Each row has a class, written after it.
[ 16 -43   2  57 -33  50  -5 -14 -21  16 -28  21 -13   0   5  39   3 -16
 -11   6  39 -34 -34  -9   6 -12 -47  22   9  65 -10  22 -25] => K365
[ 13   2  23   1  17  33 -53 -69   5  11  19 -12  -1 -27   8  13  -2  -2
   5 -23  25  49  26   2 -53  23 -39  13 -10 -35  -7  94  23] => K208
[  83  -33   25   36   67   78   19 -101   57  -53   61    6    5   23
   -5  -46   63  -53   -1  -24    9   18   45   21  -69   62  -18   14
   58   -2   -1   58    4] => K178
[ 75 -53  37  31  69  70   9 -91  43   3 -10  18  48  61  34 -26  54 -96
   5  25 -24   2  48  -7 -48  44 -43  58  -1 -21 -74 -21   1] => K318
[-11 -36  -5   2 -10  41 -57 -41 -25  28  -7 -17 -36 -28  46  49  -8  15
   4 -15  -5  32   1   1 -79  17 -60  25  -3 -30 -16  68   2] => K672
[ 52   8   2  43  42  56  11 -74  68 -36  64   6  28   5 -16 -34  61 -56
  25 -13   2  36  42  23 -65  50 -31  31  52   9 -31  17  16] => K959
[ 50 -10   9  46  28  51  10 -72  58 -23  41   6  24  16  -2  -8  61 -63
  24  -4 -12  30  24   4 -60  33 -57  40  39   9 -42   1  19] => K959
[  3   1  -2  -8  19  22 -38 -48   6  58   1 -32  -1 -24  64  27 -17   7
  18  -3 -15  42  53  12 -37  30 -61  25 -59 -56 -53  32   0] => K178
[ 43 -25  16  40  43  69  14 -79  54   7  20   0  33  41  10 -22  69 -85
  -7  18 -28  12  43 -11 -39  41 -43  61  15 -16 -63 -15   8] => K125
[  4 -12  13  31 -35  45  -1   8 -11  26  -4  34 -25  -7 -22   9 -16  19
  -8 -17  47  -8 -19 -20  14 -12 -13  11  26  50  12  30  -1] => K934
[ 11 -32 -25   6 -27  21 -41  -1  -2 -32   9 -17 -20 -15  28   2  34 -12
 -10  18 -21 -23 -57  13 -44 -41 -11   8  -6   4 -14 -10   6] => K158
[ 63  -5  16  49  70  48  45 -89  55 -10  22  13  36  31  14 -33  42 -83
  -5  11 -18  33  53  14 -40  44 -31  57   3 -27 -46  16  -7] => K365
[ 12 -10  24  41  -3  42   5 -13 -12  35  -4  34  -2  20  -2  -5 -18   0
  -1   2  45  -5  13  10  42   7  10  26  -9  46  -5   9 -31] => K178
[-10  41 -19   3   7  21  21 -22  33 -27  23 -29   3 -35  12 -40   3  -2
 -15  14 -13   4 -19  78 -41  -7  34   1 -20  -2 -22  37   2] => K2
[ -4  22  20 -36 -21 -28 -13 -57  -4 -10   7  17 -47 -18 -53  83  -6 -41
 -10 -18 -20   7 -21 -21 -41 -62 -68   1  15 -27  76  15  61] => K208
[  60    0    8   48   63   39   17  -83   61   24   21   18   44   26
   20   -7   48 -105    3   26  -47    6   48   -4  -39   49  -50   72
   -3  -51  -69  -14   18] => K208
[-15  15 -20 -24   5  18 -50 -41   0  57   1 -27 -23 -35  55  39  -3  19
  15   2 -33  28  26  10 -53  17 -79  11 -57 -51 -62  29   5] => K178
[-12 -18  21 -32 -15   2 -24 -60  -9   6   1  -1 -45  21 -35  80  24 -46
 -26 -26 -26   1 -26 -41 -33 -50 -76  22  21  -2  37 -14  27] => K125
[ 65   6  -2  29  54  30  20 -55  63  13  38   5  44  20  24 -44  53 -69
  19  12 -33  29  71  14 -29  22 -16  57  -7 -50 -70 -41  -3] => K158
[-19  27  11 -53 -20 -26 -27 -33  16  26  -4  -6 -40 -12 -44  72  -3 -18
  -2 -15 -49  23 -31 -26 -58 -53 -79   0  -6 -29  31 -11  40] => K41
[-11   8 -28   3 -19  31 -53 -23  -1  69 -16 -26 -15 -47  49  53 -33  17
   2   1 -33  30  31  11 -75  17 -69  29 -36 -46 -48  38  12] => K672
[ -8 -19 -37   8 -24  31 -24 -40   0 -79  25 -29 -25 -36  14  10  29  -4
  -8  12  -5 -42 -68  40 -75  -9  -7   0  17  20   9  35  20] => K2
[ -6  53  28 -29  21 -42  14 -60  15   8  10  11 -10  -7 -53  32 -29 -53
 -14 -10 -29  35   3  -9  -8 -43 -12  21 -22 -51  44  -5  33] => K208
[ 10 -27  -9  16  11  42  -6 -32  -2 -21   9 -42  -8  -4  16 -12   3 -18
 -23  18 -23  13 -34  21 -29   3  -4  22   5  -8 -10  31  16] => K934
[ -6   4  -8   2  -1  39 -46 -38 -12  55  -5 -28  -8 -37  42  31 -28  12
  15 -18  -5  57  37  16 -61  32 -41  28 -26 -47 -21  60   0] => K672
[-14  71 -48  -6 -14   0 -29 -37  29  28  26 -47 -12 -77  25  18 -10  35
  17 -25  -4  51  42  38 -71  11 -62 -26 -42 -54  -9  65  16] => K365
[ 16   9 -13  16   5  30  -2 -36  18 -26  20 -25  -9 -13  20 -32   1 -10
 -23  20  -9   1 -28  50 -38   5  16  -6 -14 -18  -8  29   4] => K178
[ 70  -4  16  32  73  32  28 -66  66   1  44   8  46  29  27 -61  43 -72
  21  -1 -17  32  80  15 -18  33  -3  64  -6 -40 -63 -30  -6] => K158
[ -3  -1  26 -34  -3 -27  -3 -41  -5  39 -31   2  -4  18 -28  64 -27 -34
  -9  10 -45  27 -18 -31   1 -52 -59  35 -26  -5 -35 -41  15] => K959
[ -6  31 -15   5   8  20  -5  -7  31   0  16 -23   2 -17  19 -55   1 -15
 -11  26 -28  25 -20  51 -29   9  28   1 -21 -39 -25  18   6] => K41
[ -4  20 -16  -6  -7  22 -44 -46  12  31  10 -35 -15 -51  22  36  -7  21
   9 -32  11  43  24  21 -76   7 -71  -5 -23 -31   7  84  14] => K365
[-12  41 -47  15 -17 -14  -5 -14  20  17   5 -19  -2 -33  33  -5  10 -23
 -18  49 -55 -10 -26  38 -33 -14 -11   2 -38 -60 -26   2  30] => K208
[ 15 -46 -23  17 -12  31 -28 -45  -9 -11 -15 -30 -20 -10  47  20   3 -25
 -22  38 -40 -33 -56   7 -40  -3 -36  18 -35   0 -39   5   0] => K178
[ -7  56  16 -37   5 -52  18 -49  23  31   0  11 -22 -10 -40  43 -23 -37
 -11 -12 -37  28   2 -17 -21 -43 -38  13 -29 -56  31 -17  46] => K208
[  8 -26  61 -38  40  -9   3 -59  -4  16 -40  28   0  35  -2  35 -18 -65
 -17   3 -30  15  12 -34  -8 -45 -32  41 -49 -11  -3 -34  -1] => K318
[ -2 -58  18  59 -23  58 -16   5 -40  33 -45  35 -11  19  18  35 -23 -12
  -7  17  13 -22 -26 -20  11   4 -10  53   3  60 -24   8 -37] => K672
[ 13 -13  18 -45 -25 -28 -27 -30   1  24 -18 -15 -26   5 -16  67 -17 -20
  -2 -20 -36   8 -19 -27 -31 -77 -62  19 -25 -18  21 -39  37] => K158
[ 11 -12  33 -45 -11 -11 -27 -37 -10  -1  -3   2 -26   4 -34  70  -2 -39
  -3 -18 -26  26 -11 -23 -30 -83 -49  29 -10 -10  42 -24  25] => K158
[ 18  18  34 -42 -13 -22 -21 -39   9 -18  15  -3 -25   0 -40  40 -16 -15
  -6 -43  -6  32  -8  -7 -29 -73 -26   0  -5 -12  52  -3  30] => K158
[ -3  27 -39  21 -51  30 -37 -19  15 -38  38 -20 -21 -40   3   2  17   4
  -7   6  10  -2 -60  59 -58 -20 -21 -23  28  22   1  40  30] => K959
[  1  44  37  47   1  41  29   0  29  22  -8  38  29 -12  -5 -66 -24 -15
  16  -4  64  19  31  42  26  -6  48  -4 -25  19  -3  13 -37] => K318
[-25  -5 -29  -2   4  12  -1   0  10  13 -27 -33  15 -16  54   0   4 -12
 -13  47 -55 -27 -45  31 -32  -9  -2  35 -62  -9 -80 -14  -7] => K2
[ -7  -3 -13  21 -17  51 -26 -46  12 -56  46 -31 -28  -6  -2 -24  54 -24
 -30  -8   5   5 -48  49 -52  -9   5 -15  37  21  39  63  12] => K125
[  4 -57  27  45 -39  53 -16  -6 -23  13 -49  43  -9  16  27  22  11 -19
   4  27  31 -45 -26 -14   4 -28 -40  16 -10  60 -27 -13 -22] => K318
[ 48  -4 -24  29  11  46  17 -64  60 -14  31 -22  -5 -17  11  14  41 -45
   6   3 -42   7  19  -9 -86  28 -89  27  36 -55 -46  -5  50] => K934
[ 47  -2 -14  49  30  33  -1 -87  53 -38  53   6   4   5   8   2  65 -69
  12   4 -33   2  35  11 -72  43 -57  32  38 -35  -6  19  44] => K208
[ 47 -57  21  39  48  71   3 -91  45  -8  29  -3  21  47   4 -18  82 -86
  -9  -1 -18   2  18 -19 -55  43 -45  56  50 -20 -36   4   3] => K125
[ -7  44  16 -36 -11 -34  -8 -44  13  10  13   2 -14  -2 -44  52 -20 -13
   6 -27 -15  49   3 -10 -22 -42 -46   8  -3 -12  25 -16  37] => K959
[ -4  50  31 -22   1 -29   5 -40  20  25   6  10   3   2 -38  30 -39 -30
  -2 -24 -16  57   1  -4  -5 -41 -19  24 -21 -19   6 -18  16] => K959
[ 32 -15  64 -38  35 -15  -1 -52  -5  23  -7  20   3  50 -27  27 -18 -54
 -19 -20 -13  50  11 -31  14 -62  -3  61 -32 -15   6 -38  -1] => K158
[  48    0  -16   48   20   64   15  -67   58  -26   38   -8   -2  -12
   -5   -7   47  -53    6   -9  -25   20   19   25 -112   39  -38   24
   52  -20    9   33   24] => K672
[-14  13 -31  -7  -7  -1 -54 -30  -1  68 -17 -31   1 -48  45  53  -6   0
  12  18 -53  15  32 -11 -43  13 -83  17 -49 -81 -69  18  19] => K208
[  1  15  15  55 -28  22  11  -8  -1  31 -11  41  -3   4 -20 -12 -10  -7
   0   6  28   2 -10   7  25  -6  13  15   5  15   8  20  -5] => K208
[ 73 -20  13  34  64  68  26 -79  59  -2  40 -10  24  19  -2 -36  31 -59
  -6 -16 -14  29  48  -3 -49  58 -27  51  34 -20 -40  23  20] => K934
[ 56  -6  17  35  76  51  27 -89  61 -15  46  -2  24  21  15 -33  48 -69
  11   6 -13  18  43  22 -51  50 -33  40  15 -39 -43   9  -2] => K178
[-18  52 -47  -5 -16  11   4  -5  38 -18  17 -43   0 -57  14 -13   4   8
  -9  12 -26 -12 -30  67 -64 -12  10 -11 -20 -22 -24  14  14] => K2
[ 12 -33  39  56 -27  53  -9  -5 -15   8 -10  44   5  27  -5  -8 -10   4
   6  -2  60  12 -12  -1  34   3   4  29  27  68 -30  15 -20] => K959
[ -5 -37  -7  -1 -23  40 -76 -30 -21 -20  28 -17 -40 -33  38  60  21  29
  14 -28  30  38  12   3 -62   6 -77   5  28   7 -18  48  23] => K959
[ 50  -2  24  47  69  62  29 -89  63 -24  53   5  40  44   0 -69  65 -81
   1 -15  -8  24  60  13 -16  67   0  37  38 -21 -43  17 -15] => K125
[ -1  63 -23  20  -2  10   1 -20  34 -47  52 -19   4 -25  -1 -60   2  11
  -9   4  17  38 -16  72 -21   4  41 -20   1  11 -22  30  11] => K959
[ 45   0  11  33  60  55  13 -70  71 -12  19   9  39  14  27 -23  57 -84
  14  22 -23   5  53  18 -72  28 -47  40  -6 -32 -61 -21   7] => K318
[ 12  -3   3  17  -7  41 -27 -33  -2 -68  37 -10  -5   5   2 -20  26  -6
  -8   3  26  23 -38  48 -27   0   9  -7  29  42   1  49  17] => K959
[ 69 -18  22  34  87  48  41 -86  59   6  24  15  45  46  35 -46  42 -86
  15  18 -35  19  70  -2 -21  68 -22  60 -16 -40 -65 -17  -9] => K178
[ 62  -8 -10  44  55  31  34 -82  55  23   5   0  39  30  20  12  39 -84
  -7  27 -52   6  57   0 -40  33 -73  62 -11 -28 -67 -19   4] => K365
[-10 -10  25  28   6  38  15  -9  -5  27 -24  20  14  13   2  -1 -17   3
   2   6  21  -7   5  13  27   1  15  48 -27  67 -48   5 -34] => K2
[  4 -21 -19  11 -19  46 -38 -35   0 -61   4  -8 -19 -25  30  -3  32 -30
 -16  31  -4 -41 -54  41 -69 -23 -23 -20   3   5  -7  24  12] => K318
[ 65  16  -5  45  63  38  39 -85  71  -5  40   3  35   9   4 -30  44 -75
  -9  -1 -12  29  53  20 -55  43 -29  42   7 -33 -34  17  -2] => K365
[-12   0  46 -37   5  -4  -1 -62   0  14 -10   3 -20  35 -39  36   3 -51
 -20 -22 -24  22 -20 -36 -11 -39 -41  23   0 -22  21 -11  16] => K125
[ -9 -20  47 -37  35 -24 -10 -45  -7  46 -43   3  -3  63 -17  64 -21 -51
 -15  26 -85  27  -2 -44  11 -35 -62  62 -43 -16 -42 -52   7] => K41
[  2 -55  18  49 -52  47 -32  -8 -34  -5 -15  22 -11  23 -25  46  12  12
  16   7  48 -15 -40 -19   9 -16 -46  16  52  86  -5   1  -2] => K959
[-13  -7  11 -23  18  21 -27 -37  11  59 -22 -33  12 -23  51  20 -23  23
  16  -6 -15  28  30  10 -50  17 -47  37 -51 -50 -86  32   0] => K2
[  6 -21  35 -27 -14 -12 -22 -68 -30 -71  33  33 -70  10 -56  87  21 -38
 -35 -20  13   8 -32 -16 -48 -65 -47   3  61  -6 114  35  64] => K208
